Each row has a class, written after it.
[-0.72  0.23  0.92  0.37  1.66 -2.02  0.50 -0.18 -0.05  0.37 -0.18  1.29
 -0.29 -1.45  0.48 -0.57 -1.41  1.12  0.16  0.20  1.12  0.63 -0.04  0.07
 -0.15 -0.55  0.06 -0.05 -0.32 -0.72 -0.33 -0.02 -0.26 -2.17 -0.44 -0.50
  0.03  0.08 -0.05  0.17  1.08 -0.03 -0.07  1.04 -0.12  0.35  0.60 -0.85
  0.23 -0.05  0.48  0.00  0.11  1.03  0.11 -0.17  0.04 -0.26]
z91
[ 0.07 -0.20  0.34  0.11  0.67  0.46  1.03  0.23  0.26 -0.12  0.91 -0.76
  0.11  0.80  0.67  0.17  0.05 -0.81  0.35 -0.18 -0.90 -0.18 -0.89 -0.69
  0.04 -0.68 -0.22 -0.96 -0.06 -0.27 -0.73 -0.23  0.35 -0.74  0.70 -0.09
 -0.14  0.68  0.00  0.63  0.73 -0.21 -0.79  0.60  0.69 -0.38 -0.95  1.07
 -0.85  1.42 -0.53 -0.59 -1.39 -0.34  0.10  0.15  0.28 -0.67]
z151
[-0.09  0.92  0.29  0.35  1.76 -0.32  0.69  0.18  0.72  0.28 -0.09  0.51
  0.63 -0.45  0.44 -0.25  0.01  0.80  0.24 -0.63  0.35  0.14 -0.47 -0.07
 -0.48  0.23  0.07  0.03 -0.03 -0.42 -0.78  0.18 -0.26 -0.56  0.04 -0.48
  0.13  1.54 -0.20 -0.31  1.46 -0.46 -0.28  1.33 -0.17 -0.25 -0.45 -0.48
 -0.11  0.76  0.31  0.59  0.07 -0.29 -0.15  0.46 -0.02  0.67]
z91
[-0.42  0.26 -0.04 -0.10  0.27  0.84  0.63 -0.10 -0.74 -0.37  0.34  0.28
 -0.44  0.05  0.13 -0.49 -0.39  0.52  0.14 -0.23 -0.30  0.61 -0.25 -0.27
  0.21  0.00 -0.68  0.00  0.17 -0.11 -0.20  0.16  0.00 -1.98 -0.27 -0.35
  0.31 -0.74 -0.36 -0.32  0.37 -0.17 -0.62  1.78  0.15 -0.18 -0.25 -0.12
 -0.71 -0.31  0.86 -0.86 -0.75 -0.45  0.15 -0.11 -0.11 -0.74]
z229
[ 0.25  0.53  0.74  0.07  1.29 -0.28  1.21  0.26 -0.04 -0.57  0.17  0.16
 -0.08 -0.08  1.62  0.30  0.01  0.09  0.24 -0.51  0.61  0.70 -0.44  0.17
  0.02  0.99  0.09 -0.09  0.11 -0.18  0.72  0.63 -0.13  1.49 -0.22  0.14
  0.02 -0.15 -0.16  0.73  1.39  0.40 -0.31  0.96  0.32  0.22 -0.73  0.06
 -0.22  1.17  0.01 -0.36 -0.82 -0.06 -0.46  0.11 -0.10 -0.47]
z151
[ 1.17  1.36 -0.30 -0.05  1.60 -0.08 -0.35 -0.29 -1.68 -0.66  0.63 -0.31
 -0.94 -0.08 -0.39 -0.85 -0.30  0.86  0.15  0.14  1.37 -0.32 -0.83 -0.47
 -0.12  0.27 -0.09 -0.19  0.31  0.23  0.27  0.55 -0.38 -2.12 -0.06 -0.27
  0.01 -0.48  1.30 -0.83 -0.04 -0.12 -0.79  0.88  0.18 -0.57 -0.45  0.08
 -0.57  0.32  0.22 -0.64 -1.09 -0.62  0.13 -0.21  0.41 -0.61]
z229
[ 0.50  0.89  0.13  0.06 -0.75 -0.36  0.09  0.63  0.58 -0.09 -0.78  1.60
  0.24  0.67 -0.30 -0.74  0.31  0.74 -0.45  0.16  0.93 -0.19  0.24  0.00
  0.29  0.17  0.21  0.27 -0.13 -0.58 -0.63  0.40  0.57 -2.08  0.25 -1.03
  0.04  0.16 -0.45 -0.03  0.50  0.32  0.83  0.40 -0.04  0.37  0.02 -1.06
 -0.07 -1.55  0.67  0.05 -0.19  0.60  0.10 -0.03  0.02  0.32]
z91
[ 0.48  0.84  0.99  0.68  3.47 -0.19 -0.12  0.89  0.40  0.16 -0.62  1.43
 -0.02  0.68 -0.20 -0.42 -0.06 -0.31  0.14 -0.11  0.65  1.31 -0.48  0.11
  0.10 -0.23  0.40  0.92 -0.25 -0.37  0.63  0.53  1.14  0.78  0.48 -0.21
  0.46  1.52 -0.15  0.36  0.99  0.27  0.09 -0.08 -0.05  0.55 -0.18 -0.10
  0.45  0.94  0.30 -0.01 -0.65  0.30 -0.24 -0.54  0.00 -0.08]
z91
[-0.23 -1.39 -0.32  0.04  0.27  0.02  0.48 -0.09  0.65 -0.73  1.56 -2.45
  0.91  1.20  0.34  0.59  0.28 -1.77 -0.03 -0.89 -1.42 -1.48 -0.45 -0.34
 -0.62 -0.55 -0.03 -0.98 -0.25  0.43 -0.93 -0.21  0.02  0.45  0.61  0.59
  0.12  1.26  0.51 -0.77 -0.60 -0.27 -0.66  0.41  0.75 -0.45 -0.15  1.86
 -0.79  2.54 -1.16 -0.56  0.06 -0.51 -0.41  0.17  0.25  0.18]
z151
[ 0.19  0.03 -0.04  0.23 -0.12 -0.87  0.82 -0.10 -0.03 -0.29  0.14  0.53
  0.56 -1.59  0.41 -0.70 -0.19  1.12  0.14 -0.08  0.90  0.26  1.06  0.13
 -0.48 -0.30  0.23 -0.12 -0.32 -0.86 -1.16  0.76 -0.39 -2.02 -0.85 -0.88
 -0.05  0.06 -0.44  0.02  1.15 -0.27  0.82  1.18  0.39 -0.30  0.40 -0.64
 -0.13 -0.24  0.21  0.54  0.39  0.68  0.09 -0.90 -0.07  0.38]
z91
[ 0.60  0.12 -0.33 -0.25 -0.81  0.60 -0.06 -0.34  0.14 -0.29  0.40 -0.68
  0.09  0.61  0.52 -0.16 -1.28  0.26  0.40  0.18 -0.57  0.10 -0.48 -0.15
 -0.55  0.72 -0.77 -0.20 -0.01 -0.22 -0.22  0.84  0.64 -1.79  0.33 -0.48
 -0.02 -0.51  0.00 -0.51  0.17  0.42 -0.49  0.30  0.15 -0.04  0.03  0.40
 -1.09  0.16 -0.12 -0.38 -0.82 -0.17 -0.43 -0.55 -0.21 -0.57]
z229
[ 0.60 -0.25  0.00  0.07  0.56  0.21  1.32 -0.74 -0.36 -0.19  1.49 -0.81
  0.08 -0.94  1.69  0.46 -0.44 -0.39  0.42 -0.08  0.06 -0.25 -0.45 -0.65
 -0.56 -0.38 -0.50 -0.60 -0.01 -0.46 -0.30 -0.50  0.11  0.12  0.03  0.65
  0.48 -1.64 -0.51 -0.20  0.95  0.16 -0.69  1.32  0.01 -0.44 -0.10  0.99
 -0.38  1.93 -0.01 -0.76 -0.84 -0.50  0.13 -0.26  0.39 -0.56]
z151
[-0.25  0.91  0.13 -0.10  1.22 -0.65  1.44  0.14  0.37  0.37 -0.67  1.65
 -0.12 -1.53  0.50 -0.68 -0.35  1.23  0.26 -0.21  0.97  0.76 -0.16  3.64
 -0.06 -0.45  0.17 -0.04  0.60 -0.51  0.14  0.33 -0.24 -1.86 -0.27 -0.37
  1.91 -0.32  0.39  0.28  1.50  0.23 -0.18  1.19 -0.13  0.42  0.21 -1.06
  0.73  0.09  1.65  0.38  0.23  0.29  0.61  0.22  0.12  0.35]
z91
[ 0.07 -0.26 -0.16 -0.09  2.59 -0.36  1.80  0.18 -0.86 -1.55  1.35  0.10
 -0.23 -1.75  1.14  0.19  0.08  0.19  0.59  0.09  0.39 -0.30 -0.83 -0.42
 -1.58 -0.90 -0.74 -0.15 -0.74 -0.57 -1.33 -0.59  0.07 -1.86  0.17  0.06
  0.00 -0.09 -0.26 -0.96  0.51 -0.75 -0.22  1.54 -0.27 -0.10 -0.37  0.21
 -1.75  0.89  0.51 -0.32 -0.72 -0.39 -0.11 -0.29 -0.24 -0.75]
z229
[ 0.15 -0.65 -1.40  0.19 -0.44 -0.62  1.79  0.32  1.75  0.65  0.34  1.21
  1.23 -1.66  1.32 -0.37  0.22  0.61 -0.11  0.04  1.30  0.16  0.17  0.68
 -0.39 -0.58  0.00 -0.36 -0.23 -1.49 -1.03 -0.24  0.24 -3.27 -0.37  0.06
 -0.81 -0.40 -0.06 -0.28  1.27  0.10  0.47  2.04 -0.06 -0.27  0.53 -0.44
 -0.28 -0.44  0.66  0.14  0.30  0.89  0.00 -0.96  0.51  0.71]
z91
[-0.59  1.58  0.04 -0.35  0.38 -0.44  1.48  0.32 -0.43 -0.42 -0.24  0.04
 -0.47 -0.75  0.28 -0.48 -0.47  0.91  1.36  0.24  0.33  0.30 -0.52 -0.60
 -0.28  0.66 -0.05 -0.14  0.55 -0.29  0.98  0.00 -0.22 -1.45 -0.03 -0.01
  0.32 -0.90  0.14 -0.09  2.26  0.12  0.13  2.42  0.42  0.14  0.16 -0.38
 -0.66  0.80  0.53 -0.59 -1.29 -0.54  0.38 -0.06 -0.27 -0.98]
z229
[ 0.28  0.58  0.25 -0.26  0.98 -0.46 -0.63 -0.57 -0.01 -0.18 -0.29  1.80
 -0.42 -0.13 -0.42 -1.25  0.58  1.19 -0.31  0.13  1.63 -0.06 -0.06  0.85
  0.38  0.13 -0.30  0.10 -0.50  0.36 -0.17  0.20  0.27 -2.77  0.16 -0.50
 -0.13 -0.01 -0.37 -0.28 -0.37  0.57  0.67  0.32 -1.26 -0.04 -0.31 -1.26
  0.19 -1.13  0.32  0.60  0.76  0.68 -0.38 -0.54 -0.49 -0.22]
z91
[ 0.09 -0.83  0.72 -0.08  0.26 -0.06  2.41 -0.20  1.91 -0.15  0.50  0.15
  0.86 -1.05  1.83 -0.24  0.00  1.68  0.04 -0.33  0.92  0.15 -0.43  0.25
 -0.54 -0.03  0.65  0.14 -0.39 -1.57 -0.12  0.11  0.54 -1.52 -0.40 -0.61
  0.18  0.14 -0.05  0.07  1.23  0.24 -0.15  3.09 -0.32  0.00  0.23  1.73
 -1.14  1.01  0.05 -3.64 -0.99  0.68  0.21  0.95  0.43 -0.29]
z91
[ 0.27  0.32 -0.50 -0.12 -1.33  0.36  1.19  0.20  1.39 -0.25  0.24 -0.93
  0.49  2.42  0.66 -0.18 -0.45 -0.29 -0.03 -0.52 -0.34 -0.61 -0.69  0.09
 -0.48  0.10 -0.15  0.19  0.09 -1.12 -0.67 -0.09  0.72 -0.84  0.89 -0.34
  0.37  1.12 -0.11 -0.47  0.22  0.14  0.08  2.12  0.37 -0.26  0.31  0.75
 -1.47  0.88 -1.19 -0.96 -0.97  0.13 -0.08  0.57 -0.69 -0.52]
z151
[ 0.11 -0.07  0.03  0.84  0.68 -0.27  1.55 -0.24  0.39 -0.51  0.91 -0.50
  0.43 -0.92  0.97 -0.96  0.09  0.25  0.12 -0.35  0.10 -0.79 -0.59  0.48
 -0.08 -0.33 -0.43 -0.08 -0.21 -0.76 -0.49 -0.26  0.15 -2.09  0.06 -0.48
  0.21  0.62 -0.53 -0.47  1.03  0.07 -0.39  2.41 -0.18 -0.18 -0.05  0.66
 -1.02  1.47  0.05 -0.58 -0.69 -0.11 -0.40 -0.33 -0.21 -0.40]
z229
